Below are the code and all the weights of a small trained network. Each question names an input and a target symbol and asks about switching units off, where a switched-off unit gives its printed mean instead of its output.

import numpy as np


def w(rows, s, z=0):
    codes = np.array(rows[::2]) - 128.0
    scale = np.full(codes.shape[1], s)
    scale[-1] = z or s
    return codes * scale


def f(y):
    return np.maximum(y, 0)


def softmax(a):
    e = np.exp(a - a.max(-1, keepdims=True))
    return e / e.sum(-1, keepdims=True)


def log_softmax(a):
    a = a - a.max(-1, keepdims=True)
    return a - np.log(np.exp(a).sum(-1, keepdims=True))


def net(x, mask):
    ids = ['ΓΔΛΣαβεθμτφω'.index(c) for c in x.split()]
    T = len(ids)
    res = E[ids] + P[:T]
    q, k, v = (res @ M[0].T for M in (Q, K, V))
    z = softmax(np.where(np.tri(T) > 0, q @ k.T / 4**0.5, -1e9)) @ v
    res = res + np.where(mask[0], z, O[0][:, -1]) @ O[0][:, :-1]
    y = f(res @ A[0][:, :-1].T + A[0][:, -1])
    res = res + np.where(mask[1:9], y, B[0][:, -1]) @ B[0][:, :-1]
    return log_softmax(res[-1] @ U[:, :-1].T + U[:, -1])


Q, K, V, O, A, B = {}, {}, {}, {}, {}, {}
E = w([
[79,90,63,25],'Γ',
[217,93,96,129],'Δ',
[161,104,113,116],'Λ',
[99,226,36,2],'Σ',
[173,74,126,96],'α',
[125,10,10,130],'β',
[143,125,121,136],'ε',
[75,179,25,140],'θ',
[188,210,176,25],'μ',
[130,211,83,113],'τ',
[50,65,81,125],'φ',
[206,225,137,74],'ω',
],0.015)
P = w([
[141,2,221,128],'0',
[136,20,172,99],'1',
[136,34,145,81],'2',
[131,45,112,62],'3',
[128,63,82,46],'4',
[131,81,45,29],'5',
],0.0051)
Q[0] = w([
[146,129,91,99],'h1',
[102,200,203,254],'h1',
[127,112,122,111],'h1',
[103,154,126,176],'h1',
],0.053)
K[0] = w([
[167,178,41,107],'h1',
[157,13,223,251],'h1',
[111,151,118,98],'h1',
[88,121,164,168],'h1',
],0.031)
V[0] = w([
[28,160,92,211],'h1',
[4,105,185,105],'h1',
[135,49,78,137],'h1',
[168,155,74,180],'h1',
],0.013)
O[0] = w([
[22,79,160,254,55],'h1',
[5,123,90,112,113],'h1',
[87,35,234,91,253],'h1',
[166,111,163,194,106],'h1',
],0.0096,0.0041)
A[0] = w([
[153,121,91,151,179],'n1',
[111,213,128,138,254],'n2',
[154,254,210,142,62],'n3',
[110,86,158,166,96],'n4',
[205,149,172,177,229],'n5',
[148,198,254,81,103],'n6',
[99,225,196,83,112],'n7',
[117,126,113,198,21],'n8',
],0.015,0.004)
B[0] = w([
[107,126,188,172,190],'n1',
[62,143,163,166,177],'n2',
[190,51,204,103,183],'n3',
[147,227,148,150,255],'n4',
[127,55,8,121,202],'n5',
[35,244,158,148,201],'n6',
[181,69,8,129,180],'n7',
[191,129,104,75,185],'n8',
],0.016,0.0093)
U = w([
[147,144,105,105,62],'Γ',
[232,106,98,122,97],'Δ',
[188,96,248,55,226],'Λ',
[122,140,137,99,154],'Σ',
[93,144,26,144,79],'α',
[79,71,139,27,116],'β',
[134,167,138,58,102],'ε',
[12,115,123,169,131],'θ',
[184,215,113,209,254],'μ',
[90,2,115,235,232],'τ',
[137,216,152,24,9],'φ',
[249,206,131,29,35],'ω',
],0.0056,0.0051)

Each question gives the input, a string of symbols that net reads in full, and the target symbol t.
The units are the heads (4 rows each of Q, K, V and O) and the neurons (one row each of A and B). Each row of codes is followed by its name. A weight is (code - 128) times the scale printed after its matrix; where a second scale follows, it is the last column's (O, A, B and U).
mask holds one flag per unit, heads first, then neurons. A switched-off unit (its flag False) gives its mean, the last column of its rows in O or B, instead of its output. The means were averaged over made-up inputs and are rounded, as every weight is.
A unit's drop is (log p(t) with every unit on - log p(t) with that unit switched off) / (log p(t) with every unit on - log p(t) with every unit switched off).
The circuit of an input: a set's keep is (log p(t) with only the set's units on - log p(t) with every unit switched off) / (log p(t) with every unit on - log p(t) with every unit switched off). Starting from all 9 units, units are removed one at a time, each time the one whose removal leaves the highest keep (on an exact tie, the one counted first), for as long as the keep stays at least 0.8.
units of the circuit, in order: the units of the circuit, biggest drop first
most important unit: the unit with the biggest drop
top k neurons: the k neurons with the biggest drops, biggest first
drop of u: that unit's drop, to one decimal
input θ ω α, target Δ: top 2 neurons => [n5; n3]
input Σ φ θ, target θ: units of the circuit, in order => [n2; h1; n4; n8]
input φ β Δ ω ε, target Δ: most important unit => n5
input Γ φ Λ, target β: units of the circuit, in order => [h1; n4]
input β β β θ τ Δ, target τ: top 3 neurons => [n5; n4; n1]
input φ φ θ Λ, target μ: units of the circuit, in order => [h1; n4]
input ω α Λ, target Δ: units of the circuit, in order => [n5; h1]
input ω φ θ β ω β, target Δ: units of the circuit, in order => [h1; n5]
input β Γ θ Δ, target μ: top 3 neurons => [n4; n3; n7]
input φ β Σ ω β θ, target θ: units of the circuit, in order => [n2; n4; n8; n7]
input ε φ ω β τ β, target τ: units of the circuit, in order => [n4; n1]
input φ Γ β θ Γ φ, target β: top 2 neurons => [n4; n6]
input β β ε α, target φ: drop of n6 => 0.9
input μ μ β ε, target ω: drop of n2 => -0.3
input φ β τ β α, target τ: drop of n2 => -0.1
